A =
array([[8, 7, 7, 7, 7, 7, 7, 7, 7, 7, 7, 7, 7, 7],
       [7, 8, 8, 1, 8, 7, 7, 8, 7, 7, 9, 7, 8, 7],
       [7, 7, 8, 4, 7, 7, 7, 7, 7, 7, 8, 7, 7, 7]])
Find the last entry, reading row by row.
Answer: 7
Find the fourth-last entry, reading row by row.
Answer: 8
Find the bottom-left entry.
Answer: 7
Find the bottom entry of the column that holds the smallest entry.
Answer: 4
Find the last entry in the row that holds the smallest entry.
Answer: 7
The entry just left of the smallest entry -> 8
Find the entry just left of 4.
Answer: 8
Find the first entry in reading order.
Answer: 8
The first entry on the diagonal from the top-right corner is 7
The top entry of the column that holds the smallest entry -> 7
Find the first entry in the row that holds the largest entry.
Answer: 7
Find the entry just left of 9.
Answer: 7
Find the second entry, reading row by row.
Answer: 7
Find the third entry, reading row by row.
Answer: 7
The entry directly above the largest entry: 7
Find the entry just right of 4.
Answer: 7
The largest entry is 9

Questions about the array below.
1) Give the second entry on the main diagonal.
2) Give the largest entry in the last column.
3) Give the entry directly below the largest entry.
4) Give the entry directly above 29.3.
5) Give the entry just left of -31.0.
6) Give the smallest entry in the last column.
7) Give the entry just left of 20.9.
8) Give the entry in the bottom-left corner.
-63.0 -77.7 43.5 -9.7 20.5 40.0 14.5 -35.8 -9.3 -66.7 -54.7 -24.5 -19.8 -49.2 -28.6 9.7
-54.1 -51.0 47.0 -8.0 64.8 74.0 25.4 21.5 71.9 -9.6 5.5 48.1 62.1 -3.1 23.8 42.2
-14.5 -0.5 6.6 20.5 -3.1 9.7 16.9 -7.1 34.2 -3.2 -4.7 11.2 26.6 3.5 42.7 20.3
-17.9 -7.9 -12.9 13.0 -15.7 15.9 -1.8 -9.3 33.8 -0.7 -6.3 13.5 30.0 -18.9 29.3 -0.5
-31.5 -8.5 31.2 28.9 -11.8 -30.2 42.8 -42.2 4.0 -45.1 -40.1 -31.0 -14.8 20.9 55.6 44.8
1) -51.0
2) 44.8
3) 9.7
4) 42.7
5) -40.1
6) -0.5
7) -14.8
8) -31.5

arr =
-21.9 43.5 0.7 -11.4
-10.9 -2.2 29.9 15.5
26.7 -20.7 -1.4 22.0
64.7 -36.3 40.8 -17.6
-6.9 35.8 -13.5 5.0
-18.5 -45.7 12.3 28.8
-19.6 -27.1 9.6 61.6
-19.4 -2.2 25.1 17.0
24.2 -34.8 -38.3 18.0
31.8 -40.7 -41.6 46.2
-56.2 -18.4 -60.1 49.5
The entry in the top-left corner -> -21.9
The 2nd entry on the main diagonal: -2.2
The first entry of the smallest entry's row?
A: -56.2
The entry directly below -21.9 is -10.9
The entry directly above 35.8 -> -36.3
The 3rd-last entry, reading row by row is -18.4
The entry directly below the largest entry?
A: -6.9
The smallest entry?
A: -60.1
The smallest entry in the last column?
A: -17.6
The bottom-right entry: 49.5
The second entry in reading order?
A: 43.5
The entry directly below 9.6?
A: 25.1
The entry just left of 15.5?
A: 29.9
The entry directly below 15.5?
A: 22.0
The first entry in the row that holds the largest entry?
A: 64.7
The entry just left of -11.4: 0.7
The top-right entry is -11.4
The entry directly above 18.0?
A: 17.0
The entry directly below -36.3 -> 35.8
The entry just right of 31.8 is -40.7
The entry directly below -10.9: 26.7
The entry directly above 17.0: 61.6
The entry just left of 61.6: 9.6
The third entry on the diagonal from the top-right corner -> -20.7

 -3.06    2.99    2.06    0.04
  3.98    3.82    4.27    4.76
 -4.37    4.84    3.81    1.33
 10.09   13.59   15.55   17.64
 10.61   -0.31    2.19    6.79
 -6.27   -1.49   -2.38   -4.03
 13.43   -2.55   -0.31    4.37
  1.25    1.69    1.60    1.33
 17.63   -2.95    0.30    6.87
 -0.27    3.03    2.58    1.50
  1.74   -0.33   -0.48   -0.54
-22.83  -11.55  -14.12  -18.35
 -9.46    2.12    0.04   -4.08
 -5.94   -3.54   -5.28   -7.95
 -7.72  -25.17  -23.97  -19.77
The third smallest entry: -22.83
The 1st entry in reading order -> -3.06
The bottom-right entry: -19.77
Read off the entry just left of the smallest entry.
Answer: -7.72
The top-right entry: 0.04
The bottom entry of the column that holds the smallest entry: -25.17
The entry directly above -2.95 -> 1.69
Read off the second entry on the diagonal from the top-right corner.
Answer: 4.27
The largest entry in the first row: 2.99
Read off the entry just right of 3.03.
Answer: 2.58
Read off the fifth-last entry, reading row by row.
Answer: -7.95
The entry directly below -14.12 is 0.04
Read off the third largest entry.
Answer: 15.55
Read off the entry just right of 10.09.
Answer: 13.59
Read off the largest entry in the last column.
Answer: 17.64
The entry just right of -3.54 -> -5.28
Read off the entry just right of 1.60.
Answer: 1.33
The entry directly below -0.48: -14.12
Read off the 2nd entry from the end, reading row by row.
Answer: -23.97
The third entry on the main diagonal -> 3.81
The entry directly above the smallest entry is -3.54
The entry just left of 13.59: 10.09
Read off the entry directly above 17.63.
Answer: 1.25
The entry directly above -0.27 -> 17.63
The second entry on the main diagonal: 3.82
The entry directly below 6.79: -4.03
Read off the entry just right of 10.61.
Answer: -0.31
Read off the entry just left of 6.87.
Answer: 0.30

Read these off the array that follows.
1) Read off the smallest entry in the first row.
2) Read off the entry directly below the smallest entry.
3) Read off the entry in the top-right corner.
4) Read off the first entry in the row that holds the largest entry.
5) Read off the bottom entry of the column that holds the largest entry.
6) Read off the top entry of the column that holds the smallest entry.
7) Read off the last entry, reading row by row.
8) Read off the smallest entry in the first column.
[[ -3.8  16.0 -23.6  26.5]
 [-18.6   5.4 -46.9  43.4]
 [-20.2 -19.5  24.8 -11.1]
 [ 77.1  33.6   3.6 -38.4]
 [-73.9 -44.5  -8.0  31.1]
 [ -2.3   7.3  18.5  -3.4]
 [-29.6  -5.4  11.9  12.6]
 [ 18.9  20.9  -2.9   1.1]
 [ 66.9  50.9  23.9 -30.1]
 [  1.3   6.8   1.1   2.9]]
1) -23.6
2) -2.3
3) 26.5
4) 77.1
5) 1.3
6) -3.8
7) 2.9
8) -73.9

Questions about the matrix below. Indices start at 0.
1) The entry at row 1, column 1?
2) The bottom-right entry?
3) The entry just right of -13.6?
4) The entry in the top-right corner?
5) The entry in row 1 and column 0?
6) The entry directly above 6.3?
7) The entry just left of 17.8?
8) The top entry of the column that holds the largest entry?
28.2 35.0 -23.3 14.7 43.9 -2.5 -24.5 26.2 -13.6 -28.8 -59.8 -19.1 -5.7 11.7
-0.7 -26.1 36.0 37.0 -13.8 1.3 10.1 1.2 -1.2 10.3 -24.3 44.0 7.1 14.1
-5.5 47.8 -33.7 15.4 32.4 -1.8 -66.5 44.1 6.5 -56.0 28.5 -67.8 4.1 5.7
-8.3 -0.3 0.3 21.1 -1.0 16.5 3.2 -18.5 8.1 -4.6 -34.0 27.6 -12.8 6.8
-22.5 2.6 48.1 -18.2 -17.4 56.4 15.4 13.6 17.7 -16.3 20.4 -16.3 17.7 -31.3
-36.6 17.8 -8.3 15.6 0.2 45.8 -37.6 -10.0 6.3 -20.6 -7.4 -14.0 -31.5 7.6
-14.4 -17.0 7.1 5.0 -18.5 1.6 -9.0 12.5 -6.8 8.7 43.6 -27.6 -1.1 5.8
-10.0 -36.1 -21.1 30.8 3.0 7.2 -10.9 9.0 -55.5 15.3 -11.1 4.7 -30.2 34.4
1) -26.1
2) 34.4
3) -28.8
4) 11.7
5) -0.7
6) 17.7
7) -36.6
8) -2.5
